Here is a tiny trained network, its code and every weight. The questions are about switching its units off for an input and a target symbol, where a switched-off unit gives its printed mean instead of its output.

import numpy as np


def w(rows, s, z=0):
    codes = np.array(rows[::2]) - 128.0
    scale = np.full(codes.shape[1], s)
    scale[-1] = z or s
    return codes * scale


def norm(h):
    return h / np.sqrt((h * h).mean(-1, keepdims=True) + 1e-5)


def f(y):
    return y / 2 * (1 + np.tanh(0.7978845608 * (y + 0.044715 * y**3)))


def softmax(a):
    e = np.exp(a - a.max(-1, keepdims=True))
    return e / e.sum(-1, keepdims=True)


def log_softmax(a):
    a = a - a.max(-1, keepdims=True)
    return a - np.log(np.exp(a).sum(-1, keepdims=True))


def net(x, mask):
    ids = ['βγμστω'.index(c) for c in x.split()]
    T = len(ids)
    res = E[ids] + P[:T]
    u = 0
    for l in range(2):
        q, k, v = (norm(res) @ M[l].T for M in (Q, K, V))
        z = softmax(np.where(np.tri(T) > 0, q @ k.T / 3**0.5, -1e9)) @ v
        res = res + np.where(mask[u], z, O[l][:, -1]) @ O[l][:, :-1]
        u += 1
        y = f(norm(res) @ A[l][:, :-1].T + A[l][:, -1])
        res = res + np.where(mask[u : u + 8], y, B[l][:, -1]) @ B[l][:, :-1]
        u += 8
    return log_softmax(norm(res)[-1] @ U[:, :-1].T + U[:, -1])


Q, K, V, O, A, B = {}, {}, {}, {}, {}, {}
E = w([
[129,159,65,150,117,103,150,164,46,210,162],'β',
[152,82,137,149,74,87,53,226,77,115,63],'γ',
[153,216,210,172,163,79,115,132,141,107,108],'μ',
[107,129,92,108,155,172,143,253,110,132,109],'σ',
[133,113,154,187,152,166,201,174,216,132,170],'τ',
[126,134,103,115,176,98,120,73,116,41,137],'ω',
],0.026)
P = w([
[249,134,164,129,122,230,97,121,37,127,196],'0',
[215,115,137,145,131,182,86,136,85,133,171],'1',
[199,114,130,126,137,160,93,142,108,125,164],'2',
[172,131,137,130,129,149,113,145,100,124,152],'3',
[145,133,141,133,139,149,112,138,101,132,144],'4',
[146,153,117,115,126,128,127,146,127,127,131],'5',
[109,136,134,137,133,141,123,141,105,123,119],'6',
[93,127,136,142,139,130,114,137,120,142,114],'7',
[102,128,121,126,143,103,124,141,144,152,89],'8',
[86,125,117,127,126,94,136,140,138,145,75],'9',
[75,119,117,152,120,81,131,143,148,138,83],'10',
[57,119,114,168,126,69,136,145,148,130,79],'11',
],0.02)
Q[0] = w([
[96,115,171,70,150,81,175,27,77,141,150],'L0H1',
[191,67,157,71,70,254,149,81,136,184,160],'L0H1',
[168,125,124,212,145,155,205,202,93,218,142],'L0H1',
],0.0088)
K[0] = w([
[166,127,125,111,127,169,111,170,103,126,145],'L0H1',
[220,130,145,91,156,194,108,92,98,110,171],'L0H1',
[9,123,130,101,144,95,149,108,180,107,81],'L0H1',
],0.013)
V[0] = w([
[141,174,161,208,85,109,186,76,196,207,178],'L0H1',
[109,123,119,161,43,155,111,200,159,254,139],'L0H1',
[139,184,58,130,74,53,6,42,21,193,149],'L0H1',
],0.0075)
O[0] = w([
[129,91,139,111,113,178,156,72,94,252,110,178],'L0H1',
[185,189,166,193,113,236,108,147,163,120,108,253],'L0H1',
[61,218,119,124,74,138,71,129,59,145,118,224],'L0H1',
],0.013,0.0019)
A[0] = w([
[99,139,138,154,148,138,148,89,189,155,104,64],'L0N1',
[150,72,90,72,195,8,160,85,105,65,160,67],'L0N2',
[144,149,70,162,111,142,81,124,90,93,93,131],'L0N3',
[126,107,78,140,169,136,170,168,139,142,185,81],'L0N4',
[198,46,113,134,139,174,248,118,165,143,183,1],'L0N5',
[101,149,157,132,135,137,89,19,107,132,112,187],'L0N6',
[138,160,194,144,180,66,99,100,142,158,123,66],'L0N7',
[75,129,137,118,177,49,154,102,155,115,104,63],'L0N8',
],0.013,0.0039)
B[0] = w([
[150,136,192,131,175,111,139,140,162,127,80,148],'L0N1',
[38,161,145,87,212,29,115,37,110,14,113,193],'L0N2',
[139,77,152,91,181,100,93,83,202,151,136,247],'L0N3',
[230,131,76,115,158,80,193,107,141,96,96,217],'L0N4',
[145,111,180,31,143,132,114,42,181,128,98,254],'L0N5',
[159,132,96,123,117,3,208,147,134,85,109,218],'L0N6',
[115,143,178,160,50,132,222,152,105,122,176,210],'L0N7',
[85,197,166,113,117,33,174,166,66,76,114,166],'L0N8',
],0.012,0.0074)
Q[1] = w([
[167,254,157,230,148,74,234,209,91,159,168],'L1H1',
[244,51,150,140,46,186,148,219,168,155,186],'L1H1',
[115,77,78,97,207,128,30,201,80,210,85],'L1H1',
],0.0083)
K[1] = w([
[96,92,118,119,129,94,163,165,123,176,6],'L1H1',
[240,114,84,122,129,169,139,114,145,126,184],'L1H1',
[84,180,157,147,123,161,148,164,202,112,91],'L1H1',
],0.012)
V[1] = w([
[139,14,37,12,145,73,105,223,98,202,60],'L1H1',
[60,190,28,38,245,175,252,194,94,121,177],'L1H1',
[156,158,22,193,158,143,105,2,85,207,191],'L1H1',
],0.0062)
O[1] = w([
[153,70,89,135,215,179,12,153,85,169,119,169],'L1H1',
[109,174,104,250,120,192,120,123,160,113,112,254],'L1H1',
[36,77,84,130,99,117,130,7,118,220,115,171],'L1H1',
],0.012,0.0027)
A[1] = w([
[140,92,107,91,130,173,172,106,151,177,94,83],'L1N1',
[159,143,82,209,178,176,134,190,125,99,131,2],'L1N2',
[93,178,167,147,142,99,96,162,107,104,129,126],'L1N3',
[93,88,134,53,175,86,149,72,126,121,118,134],'L1N4',
[53,119,148,183,50,247,121,72,131,161,143,53],'L1N5',
[105,104,205,89,83,139,32,178,99,122,66,51],'L1N6',
[179,113,109,116,123,121,73,141,165,66,56,66],'L1N7',
[125,144,171,117,53,116,175,194,114,120,204,71],'L1N8',
],0.015,0.0065)
B[1] = w([
[139,97,132,122,114,137,149,106,146,145,96,193],'L1N1',
[182,174,77,163,155,119,102,153,146,86,148,210],'L1N2',
[127,77,165,98,114,153,167,108,140,136,103,254],'L1N3',
[115,132,117,95,182,113,141,151,134,64,123,248],'L1N4',
[7,163,120,130,174,148,139,107,142,200,120,184],'L1N5',
[92,101,200,154,161,129,80,127,46,78,110,157],'L1N6',
[82,120,166,177,99,157,129,120,82,150,134,217],'L1N7',
[140,98,126,125,71,52,148,148,161,117,145,232],'L1N8',
],0.02,0.0079)
U = w([
[19,138,91,151,121,179,133,114,121,189,105,220],'β',
[143,85,186,74,142,99,2,187,67,148,81,108],'γ',
[125,96,89,126,24,45,152,151,137,130,130,163],'μ',
[168,169,56,185,174,154,101,182,137,108,115,170],'σ',
[173,54,107,75,167,198,187,109,148,151,54,160],'τ',
[52,198,99,60,207,43,146,148,133,39,74,5],'ω',
],0.0049,0.0028)

Each question gives the input, a string of symbols that net reads in full, and the target symbol t.
The units are the heads (3 rows each of Q, K, V and O) and the neurons (one row each of A and B). Each row of codes is followed by its name. A weight is (code - 128) times the scale printed after its matrix; where a second scale follows, it is the last column's (O, A, B and U).
mask holds one flag per unit, layer by layer, with each layer's heads first. A switched-off unit (its flag False) gives its mean, the last column of its rows in O or B, instead of its output. The means were averaged over made-up inputs and are rounded, as every weight is.
A unit's drop is (log p(t) with every unit on - log p(t) with that unit switched off) / (log p(t) with every unit on - log p(t) with every unit switched off).
The circuit of an input: a set's keep is (log p(t) with only the set's units on - log p(t) with every unit switched off) / (log p(t) with every unit on - log p(t) with every unit switched off). Starting from the 12 units with the biggest drops (on a tie, the unit counted first), units are removed one at a time, each time the one whose removal leaves the highest keep (on an exact tie, the one counted first), for as long as the keep stays at least 0.8.
circuit, biggest first: the units of the circuit, biggest drop first
k most important neurons: the k neurons with the biggest drops, biggest first
top k neurons in layer l: the k neurons of layer l with the biggest drops, biggest first
drop when u is switched off: that unit's drop, to one decimal
input γ μ γ ω μ β μ σ μ, target σ: circuit, biggest first	(L1H1, L1N2)
input β ω τ, target ω: circuit, biggest first	(L0H1, L0N2)
input ω β β σ β ω, target β: top 2 neurons in layer 0	(L0N3, L0N5)
input β ω β β σ ω ω μ μ τ μ, target τ: circuit, biggest first	(L0H1)
input ω σ β ω, target σ: top 2 neurons in layer 1	(L1N2, L1N5)
input β μ μ β μ β β β μ, target β: circuit, biggest first	(L1H1, L0N7, L0H1)
input β μ β μ σ τ β β μ β β γ, target γ: 2 most important neurons	(L1N6, L0N6)
input β β τ μ τ β σ, target τ: 2 most important neurons	(L0N5, L0N2)
input μ τ γ ω σ σ β γ γ β γ ω, target σ: 3 most important neurons	(L0N2, L0N5, L1N2)
input ω τ σ γ β β, target γ: 2 most important neurons	(L0N4, L0N7)
input μ σ ω τ β β β μ, target σ: 2 most important neurons	(L0N7, L0N5)
input σ β β β μ β μ β β τ μ, target β: top 2 neurons in layer 0	(L0N7, L0N4)
input γ μ μ γ β β γ τ β β β, target β: top 2 neurons in layer 0	(L0N5, L0N4)
input μ μ μ β τ ω τ σ σ, target τ: top neuron in layer 0	(L0N5)
input ω β τ μ β, target τ: 2 most important neurons	(L0N4, L0N2)
input μ μ β β μ β β, target μ: 2 most important neurons	(L0N7, L1N8)
input β β μ ω ω β τ ω, target β: top 3 neurons in layer 1	(L1N7, L1N4, L1N8)
input ω β μ β β β μ μ μ σ τ, target τ: drop when L0N5 is switched off	0.1
input β β β, target β: drop when L0H1 is switched off	0.2
input β γ τ β γ γ ω β β β ω γ, target γ: drop when L1N7 is switched off	0.0
input β μ μ, target μ: drop when L1N8 is switched off	0.1
